Below are the code and all the weights of a small trained network. Each question names an input and a target symbol and asks about switching units off, where a switched-off unit gives its printed mean instead of its output.

import numpy as np


def w(rows, s, z=0):
    codes = np.array(rows[::2]) - 128.0
    scale = np.full(codes.shape[1], s)
    scale[-1] = z or s
    return codes * scale


def norm(h):
    return h / np.sqrt((h * h).mean(-1, keepdims=True) + 1e-5)


def f(y):
    return y / 2 * (1 + np.tanh(0.7978845608 * (y + 0.044715 * y**3)))


def softmax(a):
    e = np.exp(a - a.max(-1, keepdims=True))
    return e / e.sum(-1, keepdims=True)


def log_softmax(a):
    a = a - a.max(-1, keepdims=True)
    return a - np.log(np.exp(a).sum(-1, keepdims=True))


def net(x, mask):
    ids = ['γδηθλμφ'.index(c) for c in x.split()]
    T = len(ids)
    res = E[ids] + P[:T]
    u = 0
    for l in range(3):
        q, k, v = (norm(res) @ M[l].T for M in (Q, K, V))
        z = softmax(np.where(np.tri(T) > 0, q @ k.T / 3**0.5, -1e9)) @ v
        res = res + np.where(mask[u], z, O[l][:, -1]) @ O[l][:, :-1]
        u += 1
        y = f(norm(res) @ A[l][:, :-1].T + A[l][:, -1])
        res = res + np.where(mask[u : u + 4], y, B[l][:, -1]) @ B[l][:, :-1]
        u += 4
    return log_softmax(norm(res)[-1] @ U[:, :-1].T + U[:, -1])


Q, K, V, O, A, B = {}, {}, {}, {}, {}, {}
E = w([
[174,124,92,148,168,87,2,146,90,176,141,132],'γ',
[116,116,23,142,150,80,124,89,154,197,83,123],'δ',
[122,152,126,158,174,178,116,83,161,181,136,211],'η',
[65,105,90,167,147,171,89,88,158,138,170,177],'θ',
[131,166,91,138,140,217,141,186,127,93,122,91],'λ',
[171,70,135,169,121,148,166,138,121,141,175,145],'μ',
[128,137,176,195,121,86,141,138,179,140,184,115],'φ',
],0.0033)
P = w([
[123,163,92,252,33,112,105,80,78,147,160,166],'0',
[122,142,83,209,77,122,126,122,101,169,168,156],'1',
[130,138,83,162,114,128,135,133,114,143,168,148],'2',
[138,135,88,138,129,121,131,147,131,134,147,149],'3',
[137,130,102,120,142,121,124,148,142,126,138,150],'4',
[138,126,116,110,147,113,124,153,151,130,128,144],'5',
[139,113,126,102,154,116,116,152,160,128,118,134],'6',
[138,99,140,98,173,131,111,142,161,130,107,121],'7',
[140,94,152,97,190,135,116,138,167,136,99,106],'8',
[139,78,163,102,206,138,106,127,178,155,91,95],'9',
],0.0038)
Q[0] = w([
[116,133,52,156,178,142,109,146,155,216,139,146],'0.h0',
[80,217,100,76,81,102,108,123,86,47,77,181],'0.h0',
[152,159,119,92,41,97,253,157,72,44,214,112],'0.h0',
],0.0046)
K[0] = w([
[185,32,235,151,139,98,140,138,200,77,154,121],'0.h0',
[140,169,75,156,15,243,177,146,29,74,186,207],'0.h0',
[80,252,64,158,12,105,123,129,69,130,158,181],'0.h0',
],0.0032)
V[0] = w([
[203,41,139,138,106,153,207,145,120,133,203,145],'0.h0',
[104,86,212,161,113,2,109,51,159,198,165,174],'0.h0',
[125,197,174,133,134,155,158,190,196,95,164,53],'0.h0',
],0.003)
O[0] = w([
[144,40,148,130,102,148,163,147,47,124,128,141,223],'0.h0',
[130,146,90,254,77,137,116,124,87,55,69,143,251],'0.h0',
[203,113,133,100,188,121,164,134,150,34,199,103,8],'0.h0',
],0.0038,0.0013)
A[0] = w([
[152,54,212,189,109,49,121,87,185,147,150,135,195],'0.n0',
[105,171,102,209,27,170,81,128,72,132,53,136,9],'0.n1',
[123,149,169,157,125,77,84,70,104,114,70,108,169],'0.n2',
[59,131,155,192,62,131,81,5,85,116,2,164,59],'0.n3',
],0.0032,0.0011)
B[0] = w([
[110,156,58,103,167,166,109,203,95,138,122,203,175],'0.n0',
[160,166,129,5,203,196,90,83,147,72,128,124,254],'0.n1',
[181,92,128,79,148,79,155,162,127,131,138,155,138],'0.n2',
[180,88,168,140,136,73,199,176,165,126,192,111,228],'0.n3',
],0.0031,0.0025)
Q[1] = w([
[171,74,55,185,223,193,87,229,192,141,142,182],'1.h0',
[91,201,247,88,1,101,165,36,2,28,114,28],'1.h0',
[135,189,239,118,52,104,158,57,46,10,166,70],'1.h0',
],0.0039)
K[1] = w([
[133,141,143,90,151,142,137,130,138,137,120,48],'1.h0',
[112,113,107,197,112,92,102,88,109,129,123,254],'1.h0',
[107,122,75,188,101,95,97,71,81,140,99,242],'1.h0',
],0.0078)
V[1] = w([
[146,119,198,41,231,182,57,84,138,47,71,85],'1.h0',
[143,65,188,125,188,120,165,203,205,144,250,149],'1.h0',
[95,164,192,126,94,189,124,89,77,78,109,162],'1.h0',
],0.0024)
O[1] = w([
[112,181,55,143,141,217,109,38,69,203,254,37,215],'1.h0',
[255,90,164,52,120,158,35,118,240,128,225,248,194],'1.h0',
[36,184,203,143,187,84,96,63,43,168,105,111,3],'1.h0',
],0.002,0.00032)
A[1] = w([
[81,97,131,83,162,178,90,114,86,190,166,115,74],'1.n0',
[252,140,152,30,59,113,74,100,173,95,164,141,95],'1.n1',
[184,49,189,128,111,86,199,162,60,73,114,156,41],'1.n2',
[143,98,173,181,81,63,93,96,168,23,76,159,3],'1.n3',
],0.004,0.0015)
B[1] = w([
[139,130,122,117,58,112,224,156,151,154,136,119,250],'1.n0',
[105,122,72,252,220,198,189,118,69,198,147,81,184],'1.n1',
[104,246,69,116,167,122,118,91,199,183,166,115,137],'1.n2',
[84,62,132,33,130,138,129,165,138,201,165,128,154],'1.n3',
],0.0035,0.0012)
Q[2] = w([
[204,61,110,80,141,159,130,195,254,144,166,125],'2.h0',
[88,131,64,215,163,116,126,129,126,158,36,101],'2.h0',
[190,78,65,179,165,181,115,201,198,112,167,184],'2.h0',
],0.0079)
K[2] = w([
[203,28,121,67,180,64,67,70,194,212,61,76],'2.h0',
[6,119,187,208,251,187,176,185,209,78,97,94],'2.h0',
[181,73,80,97,236,85,69,178,132,185,48,1],'2.h0',
],0.0048)
V[2] = w([
[68,96,95,148,87,54,251,14,170,83,109,108],'2.h0',
[84,144,99,203,137,98,93,114,77,161,82,28],'2.h0',
[139,125,181,123,103,200,227,64,211,81,154,120],'2.h0',
],0.0025)
O[2] = w([
[159,121,81,34,126,205,141,207,252,153,96,166,85],'2.h0',
[214,116,116,142,143,137,135,140,127,57,167,175,178],'2.h0',
[74,103,166,77,74,77,127,191,154,187,81,184,4],'2.h0',
],0.0031,0.003)
A[2] = w([
[222,105,80,24,147,155,163,197,247,87,67,187,21],'2.n0',
[141,157,91,107,82,144,135,155,46,229,127,82,15],'2.n1',
[188,20,131,137,66,157,221,189,3,142,92,101,76],'2.n2',
[130,147,130,152,169,45,69,122,206,125,101,199,245],'2.n3',
],0.0036,0.0011)
B[2] = w([
[159,100,153,198,31,221,79,170,190,166,76,109,253],'2.n0',
[88,125,120,110,89,216,251,98,184,197,189,183,155],'2.n1',
[181,27,253,94,110,83,174,177,88,70,156,179,178],'2.n2',
[154,128,184,46,116,146,167,148,140,101,88,41,236],'2.n3',
],0.0038,0.002)
U = w([
[17,84,128,63,105,112,20,106,124,94,142,158,2],'γ',
[108,202,152,98,128,3,134,197,182,101,153,74,87],'δ',
[130,199,233,104,184,107,138,97,129,150,38,157,23],'η',
[168,107,123,156,70,187,77,176,208,132,77,116,211],'θ',
[71,189,37,125,116,171,178,75,128,224,191,113,188],'λ',
[151,48,204,104,85,115,206,168,59,123,150,175,77],'μ',
[176,132,75,187,184,108,102,99,52,13,141,128,160],'φ',
],0.0045,0.00049)

Each question gives the input, a string of symbols that net reads in full, and the target symbol t.
The units are the heads (3 rows each of Q, K, V and O) and the neurons (one row each of A and B). Each row of codes is followed by its name. A weight is (code - 128) times the scale printed after its matrix; where a second scale follows, it is the last column's (O, A, B and U).
mask holds one flag per unit, layer by layer, with each layer's heads first. A switched-off unit (its flag False) gives its mean, the last column of its rows in O or B, instead of its output. The means were averaged over made-up inputs and are rounded, as every weight is.
A unit's drop is (log p(t) with every unit on - log p(t) with that unit switched off) / (log p(t) with every unit on - log p(t) with every unit switched off).
The circuit of an input: a set's keep is (log p(t) with only the set's units on - log p(t) with every unit switched off) / (log p(t) with every unit on - log p(t) with every unit switched off). Starting from the 12 units with the biggest drops (on a tie, the unit counted first), units are removed one at a time, each time the one whose removal leaves the highest keep (on an exact tie, the one counted first), for as long as the keep stays at least 0.8.
circuit, biggest first: the units of the circuit, biggest drop first
unit that matters most: the unit with the biggest drop
top k neurons: the k neurons with the biggest drops, biggest first
top k neurons in layer l: the k neurons of layer l with the biggest drops, biggest first
input θ δ λ γ, target λ: unit that matters most -> 0.n1
input η λ φ λ, target μ: circuit, biggest first -> (2.n2, 2.h0)
input θ δ γ λ, target λ: top 2 neurons -> (0.n3, 0.n1)
input λ θ μ λ λ φ, target φ: top 4 neurons -> (1.n1, 0.n0, 0.n3, 2.n0)
input μ γ φ θ γ λ δ γ, target λ: circuit, biggest first -> (1.h0, 0.n3, 2.n1, 1.n0)
input φ θ δ δ λ θ λ μ λ δ, target μ: top 4 neurons -> (2.n2, 1.n2, 0.n1, 1.n0)
input η φ μ η η θ θ μ, target λ: top 4 neurons -> (1.n2, 0.n1, 2.n2, 2.n0)
input γ δ η, target θ: circuit, biggest first -> (1.h0, 2.n0, 2.h0)
input λ θ δ λ φ φ, target θ: circuit, biggest first -> (2.n0, 2.h0)
input φ η λ μ θ, target μ: circuit, biggest first -> (0.h0, 2.n2, 1.n0)
input φ φ δ μ δ λ μ μ η, target μ: circuit, biggest first -> (0.h0, 2.n2)
input λ λ μ, target λ: top 3 neurons -> (1.n2, 0.n1, 0.n3)
input λ λ λ γ η φ η φ λ θ, target φ: circuit, biggest first -> (0.h0, 2.h0)
input λ μ λ δ μ, target θ: unit that matters most -> 0.h0
input δ γ φ γ θ θ λ η, target λ: top 2 neurons -> (0.n3, 1.n0)
input λ φ δ φ μ γ δ μ γ, target μ: top 3 neurons -> (0.n3, 0.n1, 2.n2)
input λ λ μ θ δ, target θ: circuit, biggest first -> (2.n0, 1.h0)
input λ δ μ θ, target μ: top 3 neurons -> (2.n2, 1.n0, 0.n1)
input μ η η, target η: top 2 neurons -> (0.n3, 0.n1)
input θ λ λ η, target η: unit that matters most -> 0.n1
input δ η δ μ μ λ, target μ: top 2 neurons -> (0.n3, 2.n2)
input λ μ λ φ φ φ γ η μ, target φ: top 2 neurons in layer 1 -> (1.n2, 1.n1)
input γ λ θ μ λ η λ δ, target λ: circuit, biggest first -> (1.h0, 0.n3)
input θ δ λ λ δ θ δ λ θ, target λ: circuit, biggest first -> (1.h0, 1.n0)
input λ δ λ φ γ φ θ η λ δ, target λ: top 3 neurons in layer 0 -> (0.n3, 0.n0, 0.n2)
input δ φ η, target θ: circuit, biggest first -> (1.h0, 2.n0)
input φ δ δ φ, target θ: unit that matters most -> 2.n0
input γ γ λ γ φ δ δ, target φ: top 2 neurons -> (0.n3, 0.n1)
